[ 175 -101 -138   36   92  -39 -212  150 -184 -122 -261 -405  356  275
  165  -76   33  408 -218  -73 -138  103  186 -199 -256 -178  163   93
 -227 -130 -190 -139  -90 -243  -72  130 -545 -113 -246 -191 -261]
vipe
[ 310 -177 -123 -118  -90   97   96 -111 -129  355  153 -479 -167   24
   70 -346  137   12 -410   -1  135    4   -9 -270  191  -35  -64  160
  179  141  -93  276 -180  -72 -166   49 -362   62  -44 -180 -139]
Sidi
[ 246  120   39  -75 -210  -28 -157 -104  152   75  139 -533   74 -124
 -123   -3  175  -22 -238  104  131 -249 -135 -164 -211  -77   32   22
   85   -3 -262   16 -179 -142  -39  190    3 -178 -268  122  -15]
gesi
[ 817 -349 -642  -38    3  526  -27  -40 -317  718  288 -163  171   56
  201 -346  133  -97 -584  201  332 -224   -5  -58  307 -112  -58 -198
  289  238  221  -72 -217 -166  -13  -38  -24 -113 -261 -182  -73]
Bim
[ 690  220  114  365 -157  -68  287   50 -324  507 -184 -160 -103   49
 -127 -214 -140  253  121  -18 -125  155 -142    5   86 -401 -142   33
 -201 -131  152  298  222 -330  345    6  257   44   28 -157 -304]
kibe
[ 261  -45 -102   57 -326  -74   39  -95 -141  223   -1 -198  -20 -131
  -19 -414    1  -40 -520 -363   -1 -118 -277  -66 -251  -58   53  156
  120 -102 -128  579  -59 -224 -270  -50 -101   97 -209 -350 -161]
vipe
[ 786   -5 -672  -59  -98  100  176  111 -160  188   82  139 -284  -10
   33 -251  109   78   45   69 -307  -25 -154  -22  262 -301  245  -58
  253  172  128  -19  193  -41   48  143    7 -191 -233 -539  -99]
vipe
[ 171 -162 -139 -187 -181  142  167 -144 -176   37 -103  211 -188   82
  159 -318  339   38 -108  -35  477  -16 -222  -95  -76 -140   29  215
  -66   75 -126  119 -355  -98 -144   16 -439  271  155 -231 -210]
gesi
[  17  -14 -139    4  -94  -29    2 -195  121  -26  -89   99  -43   16
  -74  -73  109 -186   40  130  170 -242 -321 -203    4   63 -141   91
   89   72  -29  149  -83 -180    0  160   25  144   -9   60   53]
givon
[ 133   49 -214   67  -52  -15   33  229 -299  -53 -322   63  195  230
  308  -97  265  226  -18 -272 -157 -113 -389 -129 -488 -164  260  213
 -214 -174  141  100  -46  -73  -33 -114 -770  226  118 -342 -298]
gesi
[ 349  231  217  452  215   68 -181 -131  185  630 -114 -508  327   58
 -340  -61 -267  -65  242  528  275 -300 -223 -246  -18   33 -494  326
 -283    7  -41  -63   56 -221  326  417  165  330  -88  645  -24]
Sidi
[ 205  157  -84  108 -355 -254  402   75 -170 -147  -81  214 -154  163
   95 -172   93  691  -90  -97  304  342   59  -59 -298 -343  198    4
   16  -41 -102  648  -74 -134  -25 -334  -97   64   31 -158 -337]
vipe
[ 158   66  -65   89 -345 -143  326  -69 -124  175   53  159  -19  -37
  154 -152  130  233 -261 -184  240  246  -95  -92   18 -343  104   28
   80   80  -41  416 -161  -76 -143  147 -232   77  -81 -322 -263]
guf
[ 649  362 -261  271 -270   80  374  171 -406  354 -171  184  -88   12
  227 -141  -11  447 -123   -1  -86  212 -193  -36 -114 -420  119   92
  117  339  354  181   -4 -140   47   47 -342  152  -80 -486 -184]
givon
[ 597 -228 -521  507   52  178 -243  152 -184  307 -263  515   25  205
  202 -231  -74   61 -134 -156 -305 -580  -21 -164  -83 -171  139   22
  -17  421   58  -49  224 -397 -178 -114   98  250   91 -117   60]
gir
[ 237   49  209  449 -393 -218  234  -49 -244  589 -279 -110 -119   75
  155 -365  -40  105   55 -192    5 -414  -80 -172 -234 -446  -75  238
   67  276   24  422  467 -104  -70 -160   -6  137  431 -216   -2]
Bim
[  98   46 -124   71 -421  -23   84  -99   70  191  162 -227  245 -182
   43 -114  155   92 -467 -110  147 -176 -253 -228   67 -167  120  171
  252  173 -112  301  192   -6  -55   -9 -225  -75 -115  -79   51]
Bim
[ 899 -235 -480  162   45  376   34  101 -169  187 -225  375  110   70
  146 -385   91 -227 -275 -102 -323   47 -154  -27  244  149  131  -53
  386  356  183  -60   42 -147  142  207  -35  201 -222 -631  -44]
givon
[ 261   20 -462 -120 -190   -7   44  139   -1 -235  -55  456 -153  113
   -2  -16  263  307 -305 -102  229  -36 -109  -72   14 -183  260   92
  227  168  -25  312 -345  -15 -177 -117 -179  323  107 -246 -262]
guf
[ 501  183 -177  312 -220  144  387   79 -286  229   39   45   56   75
  107 -179 -184  376 -130 -167   63  143  -47  143 -121 -400   56 -119
  271  450    3  -83  394    4   42   41  182 -255 -389 -598   40]
givon
[ 154   91    6 -103 -253  -29  323  -77 -106   18  -11  173 -217 -141
   53  -32  183  -96   -4 -376 -100 -138 -313  105  -73 -188  194 -109
  187 -111   56  180  154  -17  112 -119   23 -124  -17 -396  -75]
tul
[ 122  -63 -203 -309   -7   78 -113   38  132 -271   73  361  -12 -148
 -151 -115  125  268 -562  183  136  192 -100  -62   86   71   30   53
   90   11 -109  -53 -252 -136  -13   98 -111  160 -205  -45  -79]
gir
[ 518  321 -377   69  210 -127  125  140 -225 -285  -84   -4 -270   38
   39   62 -155  283  582  173  -97  127  -16 -206   -9 -217  217   34
  -80  178  -96 -221  407 -197  454  188  138    6 -502   62 -350]
sarob
[ 273   -9   22   25 -291  -18   83  -25 -225  252  -36  111 -106   72
  121  -94   70   34 -586 -431  145 -312 -147  -84 -132 -175   75  137
   65  170   73  220   26 -162 -220 -122  -12  163  300 -292 -145]
tul
[  34 -213   72   42 -271  -20  117 -217  -53  114  -70  133 -103  -16
   -7 -274  136 -280 -483 -175  106 -320 -380   31  -89 -232  -10  175
   11  -53  175  569  -73 -244 -201  118 -106    8  210 -321  150]
sarob
[ 109  166   11   14 -407 -315  424   80   38   24   91    5  117  -63
  107 -180  146  218 -100 -159 -230  337 -229  120 -475 -270  143   -7
  214 -504 -208  577  -48   27   64 -100   27  -73 -258 -351 -248]
givon
[ 151  116 -155  107 -262  116  167   32  139  -49  176 -207  108 -157
   31 -142  205  151 -189  157  243 -135 -249 -196 -206 -302   -7 -117
  197  183  -94  101   49 -178  -13  107 -129 -235 -266  -35    7]
tul
[ 138    0  -69  124 -460 -178  319 -100 -289  238  -66  -76 -133  236
  110 -110   75  220 -210 -390  149  -35  -25 -151 -258 -427   -3  252
  -61  237 -100  516   40 -171 -139 -295 -175  180   88 -213  -76]
guf
[  60  113   20  -64 -270 -252   85  -75  116  -22  -48 -179  -10  -59
  -16 -187  181  307 -222  -15  259 -205 -268 -131  -99 -187  260  202
  188 -119 -153  301   11   -1 -262   94 -187   90  121 -187 -254]
Sidi
[  14  105   32  -43 -203  -31  115  -21  210 -116   -9  109   34  -92
 -145  -35  148  384 -225   51  110  101 -251    4  -23  -75   18  -11
  167    2 -142  207  -63  -44    1  114    8  143  -22 -214 -150]
vipe
[-126   62  197 -109  170    4 -109   -6 -132  -61 -329  203 -133  132
   67 -197  -37  -76  -20   14 -351   45 -111  135 -447   55  -15   30
 -360 -409  302 -200 -279 -132   34   10  -69  385  143  -95 -264]
gesi
[ 244  -86 -187   63 -102  -51   56  -32 -137   66    2   61  -48   98
  106  -39  157   35 -207  -73   56  -91 -176 -110  -35   -7  -62   67
   37  -24  -19  142  141  -33   57   77 -127   68  -43 -211 -267]
gir
[ -61 -148  129   26  120  156 -264  101 -274  -81 -321  310  -50  257
   35 -105 -196  381 -269 -126   44   14  -51  -12   39  172  -90  342
 -303 -110    6  264  -68 -130 -141  -42  -69  712  388  -99 -230]
kibe
[ 505  -88 -336   76 -249   14   29   26  -66  -51 -101  -64  -17  105
   27 -321  188  147 -371 -172   16 -142 -265 -310  -45 -205   96    6
  199   33 -154  420  -86 -320 -133   77  -54  -30 -178 -421 -399]
Sidi
[  -9  195  -45 -117 -510 -217  276   97  200 -360  -55  -13  -82 -108
  -86   -9  292  420 -198 -189 -243   85 -150 -191  177 -230  386  236
  254 -101 -123  500  188  -36 -203 -281 -116  200  295 -157 -229]
guf
[ 282   64   38 -145 -199   12  110  -23   82    3 -107   61  -74  -75
 -168  -82  209   92 -214  -34  144  -59 -166  -20  132 -250  200   67
  166 -138   -3  275 -383  -83  -81  177 -220  -17  109 -307  -90]
Sidi
[  66  340  123  425  -43  -82  153   30 -267  241 -123 -165   27  138
  -12   19 -294  504  -70 -265  106  374  297  -54    6 -255  -55   65
 -429   82  214   56   70  -94   60   12 -260  436 -229  168 -305]
Sidi
[ 239   43 -449   35 -273  124  -13  130  -64 -522 -121  404  136  134
   21  -75  250  319 -363  -42  356  -79 -153 -227  -29 -220   22  -47
  156  -61 -201  135  -93 -249  -73   35   32  109 -278  -90 -348]
gir
[ 217   15 -294  151 -366   32  158   85 -235 -223 -140   42  -40  166
  242 -258  290  254 -192 -129   30   19 -315 -169 -311 -289  204  145
   22  -77 -160  385  -51 -170  -57  -58 -380   72   37 -441 -353]
gir
[-179  448  220   44   67 -139  149   34  -49   37 -176 -222   95  -67
   -5  -35   -7  505  112  115  -76  118   90   52 -236 -310  119  -16
 -171 -135    8 -201  101   48  161  -60 -285  -74  -62  234  -31]
Sidi
[ 104   70  -12   32 -437  -76  200    0  -78   23   -4    0  -15 -100
   84 -165  112  -98  -94 -253   -7   15 -132 -162 -336 -281   78  133
   -8  129  -92  302  -47 -166   14   23 -191   80  -74 -186  116]
gir
[ 598    0 -394  134 -157 -187 -155  149  103  344  -55   61  328   11
   79   22  120  254 -203   35  -87 -310   84 -169 -107  -76  222  144
  310   64 -189   44  142  -41  -63 -228  -20  105 -203  188  -77]
sarob
[   6  138 -312  -70 -116 -144  -90  115   77 -157  -21   77  128    4
  -75   -1   42  338 -148   -6  -58  172  -78  -26 -182   74  157  153
  -27 -200 -150  195 -124  -13  -49 -157 -146  333 -126   79 -231]
vipe
[ 310  360 -274  303 -157 -106   32  134 -147  -55   67  103   31  -83
 -207  -59 -169  414 -265  -59  -86  220   55  245   65 -198  133 -246
  316  237  -32 -328  474  173  160   28  476   84 -597 -333 -248]
guf
[ 209 -164   77  -50 -133  -78   -1 -102  -15   72  -51   11   87  -45
    5 -382  237  -72 -310  207  337 -345  -94 -185    7 -228  100   63
  274 -113 -246  149   10  -95  130  -18   85 -177  136  -54 -121]
Sidi
[ 175  -71 -118   29 -234  -12   73  104 -146 -141  -66  152   92  136
  -39  -55   54  144 -197 -356  212  -54 -305  -24 -203  -46  122  203
 -103 -136 -127  455  127 -124   34 -214 -122   87  123 -238 -117]
vipe
[ 124  402 -117  244 -139 -237  218  -37 -276  328  115 -579 -191  120
  133   21 -274  440  395    5   91  278  -41 -198 -146  -32 -138   45
 -360   28   91   56  214  -20  153   72  -66 -186   73    1 -182]
Sidi
[ -43  -31  -50 -243 -179  -64  153  -31  100 -125  -73   35   16   15
   32 -258  148  115  -85   21   93   70 -117  -52 -187  -46   34   20
  209  -90  -98  266 -232  -35 -133   57   -3   61  119 -264  -48]
gesi
[ -30  188  152 -109 -312 -226   46    2  219  236  -40 -176  142 -135
 -115 -231  142  437 -288   -6  159   59 -224 -162 -198 -215   78  204
  -36 -153 -105  493 -287  -55 -146    2 -294  156  228   -2 -105]
givon
[ 480 -176 -668   93 -117  234  127  220 -427 -174  129  255 -167  236
  272   26   74   89  -19  -58 -121  256 -149 -106  146   -9   65  -37
  119  219  -45   -4  225  -74   83   80 -111   96 -205 -668 -388]
givon
[ 427   23 -370  -51 -184 -135   11 -157   62  224  -26 -440  203   18
    0  -99  212   57 -121  108  100 -310  -86  -84 -220 -325  234  120
   33  -86 -209  291  -69 -271  -67  -19  -60 -168 -156  123 -229]
Bim
[  -4  230  191 -174 -139 -218  194  -94  332  -69   56 -330   22 -326
 -182  -93  234  -34  292  316   -7  131 -234  -61  -43  -94   54 -108
  150 -420  -66  152 -166   34  231  360  -55 -141 -187   18  -97]
kibe
[ 418  515  100  449 -313   51  109   82  -44  507  -60 -221  311 -292
 -116 -118   20   85 -193 -111   59 -217 -463 -180  -35 -344  -35  -45
   16  242  168   66  271 -191  257  -69   57 -260   25   74 -100]
vipe
[  -7   93    9  196   37 -106  -53  202  -38  -39 -176   47  123   70
  252 -146  195  467 -265  -86 -490  102   28 -108  -54  -96  328   91
  -24 -105   37 -131  108  142 -130   21 -548  206   56 -178 -215]
sarob
[-100  -16   71 -118 -198  -78  166  -88   27 -192   92  -50  -27   -9
    5   39  305  -50 -148  145  371 -105 -163   -5  -38 -151   32  119
   98 -147  -40  307  -99   59    1   52  -71   14  176   -8 -147]
sarob
[ 113 -148 -194   40 -200   16   76 -101  -90   17  120  136 -217    5
 -130 -169   62   24 -149 -195  216  -80 -139    2  193 -121  108   58
  120  153 -277  355  120   -2  -15    1  -11  -60   52 -329   73]
gesi
[ 276   36 -258   92 -383  -68  173  -31  -80  420   25  -73   27  -90
   37 -230   57  -78  -75 -437  120  -58 -267 -162 -137  -83   41  162
   87   43  -74  632  -56  -50 -112 -184 -287  123  -70 -187  -89]
vipe
[ 137  142 -137   49 -297 -140   64  148 -170 -111 -148 -211   25  102
   64 -240   73  351 -300 -266 -179  150 -232 -247 -468  -74   93  207
  -12 -157 -252  567  -79 -244  -87  -37 -248  381  -28 -318 -391]
sarob
[ 558  267 -400  545 -227   22  166   41 -151  218   78  268  -44 -164
    6 -157   31 -192 -217 -197 -411  -16 -418   -2  -25 -180  -46 -460
  226  182  163 -203  421 -159  260  354  179 -300 -614 -523  -93]
Sidi
[ 123    7 -295   19 -113   16  -92  156   56 -308 -320  190  332  243
 -107  -31  187  294 -162 -167  195  -83 -241 -167 -171  -73   63  210
  -40 -221 -273  321 -121 -247  -73  -66 -165  534   -5  -10 -457]
givon
[ 423  -81 -675  238 -232  125  132  126 -225  136  -22  264    1  251
  118   13   74  -35   95 -260 -107   56 -297  171  109  -88    5 -129
   -5  138  286  227  361   25   -1  -85   46  -21   11 -495 -186]
vipe
[ 146  218   36  -45  -86  143  -85  244  111 -134 -339  134  162  191
  -38    6   46  311   86   16 -416  124  -43  143 -282 -133  320    8
  -40 -327  228  186  -67  155   58 -244 -131  246   40 -109 -251]
kibe
[ 195   29 -186    8 -290  -78  231  -90 -304   37 -128   34 -220   52
   12 -338  124 -203    9 -128  135 -162 -577 -176 -181 -234   47  241
   43 -230   -2  585  -97 -196   27   82 -187   97  127 -493 -285]
gir
[ 428   68 -173  449  -69  206  -82  -16   40  571   -6 -230  208   74
  113  -91 -195  344  -17  234   98  -22  155 -161  109  -17 -219   56
   -8  423   72 -314  325   25   76   57  -23  128 -193  148  -88]
Bim
[ 313  243 -207  250 -273  -81   77   18 -167   67    6  -65  134   57
  -71 -193   15  282 -398  -48  460 -147 -264  -96 -339 -105   31  -47
    1  -12   21  442    9 -244  -47 -166  141  -28   13   67 -199]
Bim
[ 205   78 -189   67 -196   47  143  -20   42  -45  -70  216  -33 -111
  -31 -273  196  132 -316 -144   76  -10 -378  -74   75  -88  -17  -33
  259   -5 -108  143  -44 -109 -104  205  -93  176 -182 -328 -183]
kibe
[ 266  197 -337  164  222  203  -44  138  -63 -232   63 -305 -211  104
  -40 -178   43  590  166  488   64  197   19 -261  187   12 -134  -95
  154  383 -265 -537  110   56  203  342  -77  126 -400  -73 -184]
kibe
[ 195  393  299  424   53   81  -32  119 -119  559   13 -707  231  -87
 -181    0 -411  425   15  149   27 -249 -208  -11 -259 -157 -278  338
 -194  258   -4   20  502  -88  265  -25  265  304   48  242  -71]
Sidi
[ 449   91 -143  -39 -312 -179  147  132  112   87   53  102  -56   -1
 -161  198   61  382  -40 -138 -145   73  222  -11  426 -368  309  146
  293  118 -176  224  284  156  -62  -61   59   39 -104 -125  -40]
kibe
[ 160  -47   85 -108 -471  -11  366 -194 -105   67  -71  -50  -93    8
  -33 -117  119  126 -152 -187  278 -208 -237   95 -218 -441   35  174
   -5 -113  -46  604  -47 -263 -155  -92   73 -213  222 -354   90]
sarob
[-181  303 -163  161   10 -240   85   60 -227   43 -131 -240  -45  178
  187 -212  -36  195   87   48 -237  275 -120  -35 -662   45  -75   46
 -153 -189   99  -10  -63  131   74  -30 -390  216 -124 -188 -355]
tul
[ 549  185 -226   82 -201   23  135  -33 -231  897  144 -449  201   17
  192 -199   41  263 -266  256  247 -139 -112 -316   54 -286 -216  217
  -17   47   80  326   -8 -235   55 -210 -105   -5   37  487  -92]
vipe
[  26 -109 -298  -43 -152  -80  -74    8  -26 -280 -101  181 -186   93
   11 -157  148  -25 -100 -148  -31  -78 -154  -99 -121 -120  236   95
   16   56 -221  205  -58 -131 -169   39 -163  192   44 -300 -196]
kibe
[ 312  253 -285  246  -50  -51 -236  114 -101 -326 -304   -8  -86  198
  -82  104 -183  265  102 -164 -302  -57  -29  -38 -323 -200  210  -98
 -270   14  -92 -109  310 -394  237  109  233  165 -268 -114 -404]
tul
[ 189   10   10  120 -256  -74   75  -87 -190  -14 -100  -74 -169   59
  -42 -288   42   59 -352 -142  310 -237  -92 -210  -42 -262   55  141
  150  169  -90  427  -50 -153 -135    6  -33  -28  115 -262 -104]
kibe
[ 540  345 -393  124  -11   72   69  202   60   98    0 -215  174  -12
  -98  -34  -24  472   64  178 -113  186   26  -96  -33 -354   88 -169
   -5  151  -45 -268   -5 -229  201  126   11 -268 -367   19 -115]
gesi
[ 171  258 -190  263 -106  264 -101  106 -227  196  -92 -190   44    2
  -58  -94 -243  305 -136  -48  -15   68 -207   93 -267  -44 -123  -51
  -38  268   29 -105  242 -141  134  -91  -36  189 -258 -187  -85]
gesi
[   8  186  -10  308 -413  -99  358  -77  -53  286    4  -12  -14  -17
   77 -181  223  -31 -145 -380  163 -192 -625 -181 -277 -286  -62  133
   91   56 -122  357   69  -71 -147   31 -306  128  103 -354 -239]
gir
[ 423  300 -194  356 -216   13  224  192 -210  107   17 -161   11  116
   43  107 -143  121  290 -167 -264  152 -170 -203 -193 -202 -164   26
 -240  -60   76  384  292 -214  209  129   55   26 -288  -52 -242]
vipe
[ 228  144   59 -174 -171 -124  189  -47 -107 -101 -215 -113  -75  144
 -115  -91   14  234  248   -4  285   19 -264 -150 -120 -265    8  215
 -116 -376 -287  491  -94 -290  106   84   53  -49   95  -76 -261]
givon
[-139   97 -140 -100 -409 -126   90  -40  111  114  -48 -106  166  114
   94  -74  193   59 -105 -181  -70 -100 -398 -229 -332 -113  -39  160
   -5  -74 -123  432   34  -93 -320 -106 -130  253  103   -3 -158]
kibe
[ 269  183  -68  352   87  -77 -169  291  -97  -31 -349  311   98  178
   98  -22  -92  424 -117 -233 -300  -31   21 -157 -396   14   18   88
 -187  148   56 -134   26 -130   17   -6 -221  386  -63  -65 -152]
givon
[  70 -225   64 -161 -123  210  -51 -148  -12  128  138 -302   87  -15
  -15 -106  139 -200 -471   84  327 -258  -82 -220   11   38 -161  253
   14   10  -54  385 -311 -218 -222  -23  -88  193   85  184  -26]
guf
